Below are the code and all the weights of a small trained network. Each question names an input and a class and asks about switching units off, where a switched-off unit gives its printed mean instead of its output.

import numpy as np


def w(rows, s, z=0):
    codes = np.array(rows[::2]) - 128.0
    scale = np.full(codes.shape[1], s)
    scale[-1] = z or s
    return codes * scale


def f(y):
    return y / 2 * (1 + np.tanh(0.7978845608 * (y + 0.044715 * y**3)))


def log_softmax(a):
    a = a - a.max(-1, keepdims=True)
    return a - np.log(np.exp(a).sum(-1, keepdims=True))


def net(x, mask):
    res = np.array(x, float).reshape(1, 7) / 4 @ E
    y = f(res @ A[0][:, :-1].T + A[0][:, -1])
    res = res + np.where(mask, y, B[0][:, -1]) @ B[0][:, :-1]
    return log_softmax(res[-1] @ U[:, :-1].T + U[:, -1])


A, B = {}, {}
E = w([
[187,12,167,164,180,134,96],'x0',
[107,125,85,94,145,199,15],'x1',
[235,131,70,100,160,86,94],'x2',
[57,125,146,92,140,27,100],'x3',
[62,148,153,124,194,67,134],'x4',
[186,188,183,189,166,172,142],'x5',
[96,118,31,195,94,116,133],'x6',
],0.011)
A[0] = w([
[81,201,163,125,93,95,126,140],'n1',
[126,52,132,154,123,158,132,254],'n2',
[126,24,136,137,136,137,45,152],'n3',
[144,119,129,134,157,130,69,78],'n4',
[109,212,111,133,101,125,161,152],'n5',
[114,126,97,109,113,117,139,63],'n6',
[65,189,186,140,98,218,136,107],'n7',
[98,104,109,53,165,170,38,117],'n8',
[107,9,106,168,81,162,175,122],'n9',
[213,89,209,107,180,154,159,152],'n10',
[55,95,155,102,195,121,142,93],'n11',
[122,105,106,48,158,149,92,121],'n12',
[76,138,162,154,188,104,122,82],'n13',
[100,66,111,188,83,162,108,154],'n14',
[45,119,186,147,195,83,103,152],'n15',
[165,190,89,195,172,213,89,141],'n16',
[113,114,163,112,100,76,100,85],'n17',
[222,90,214,127,157,132,120,127],'n18',
[79,176,159,126,107,219,144,184],'n19',
],0.014,0.0069)
B[0] = w([
[130,107,121,170,83,127,156,200],'n1',
[153,88,122,147,90,139,126,209],'n2',
[215,60,88,142,136,169,176,221],'n3',
[145,65,99,157,92,127,129,160],'n4',
[159,104,146,157,130,128,172,201],'n5',
[151,140,142,141,151,137,100,140],'n6',
[123,153,217,248,165,146,139,235],'n7',
[85,145,109,59,45,72,93,230],'n8',
[192,59,63,60,71,148,132,201],'n9',
[112,182,197,174,132,184,49,244],'n10',
[126,114,162,164,97,108,163,195],'n11',
[116,143,128,160,89,82,81,191],'n12',
[104,113,133,133,85,89,167,180],'n13',
[151,94,112,114,95,131,147,195],'n14',
[124,129,129,166,88,58,219,232],'n15',
[225,52,111,141,130,181,154,248],'n16',
[156,119,125,159,127,142,138,161],'n17',
[131,216,185,177,157,160,68,236],'n18',
[146,93,164,190,109,164,150,236],'n19',
],0.015,0.016)
U = w([
[158,118,153,55,182,103,177,2],'0',
[7,187,199,181,106,48,149,164],'1',
[115,124,99,57,98,138,31,77],'2',
[170,106,173,191,149,172,163,183],'3',
[120,61,75,133,97,74,228,159],'4',
],0.012,0.011)

Each question gives the input, the list of numbers given to net, and the class t.
The units are the neurons (one row each of A and B). Each row of codes is followed by its name. A weight is (code - 128) times the scale printed after its matrix; where a second scale follows, it is the last column's (A, B and U).
mask holds one flag per neuron, in row order. A switched-off neuron (its flag False) gives its mean, the last column of its row in B, instead of its output. The means were averaged over made-up inputs and are rounded, as every weight is.
A unit's drop is (log p(t) with every unit on - log p(t) with that unit switched off) / (log p(t) with every unit on - log p(t) with every unit switched off).
most important unit: the unit with the biggest drop
k most important neurons: the k neurons with the biggest drops, biggest first
drop when u is switched off: that unit's drop, to one decimal
input [-5,-7,7,-2,6,-7,0], class 4: most important unit : n10
input [-2,-8,0,2,-1,0,-8], class 1: 2 most important neurons : [n16, n3]
input [6,0,-3,-3,8,3,-5], class 1: 2 most important neurons : [n16, n15]
input [-7,-4,0,1,6,0,3], class 4: 3 most important neurons : [n10, n18, n5]
input [0,7,3,0,-4,-7,-1], class 2: 2 most important neurons : [n8, n15]
input [-2,-3,-1,4,4,-7,1], class 4: 2 most important neurons : [n10, n18]
input [-6,-7,5,-6,8,-4,-7], class 1: 4 most important neurons : [n16, n3, n9, n19]
input [-8,0,8,8,-8,5,7], class 4: drop when n10 is switched off : 1.2
input [-4,-1,1,-8,7,-4,6], class 4: 3 most important neurons : [n10, n18, n7]
input [1,-6,8,-3,8,-1,-4], class 1: drop when n16 is switched off : 0.2
input [-2,7,-3,1,5,-8,-4], class 1: drop when n9 is switched off : 0.3
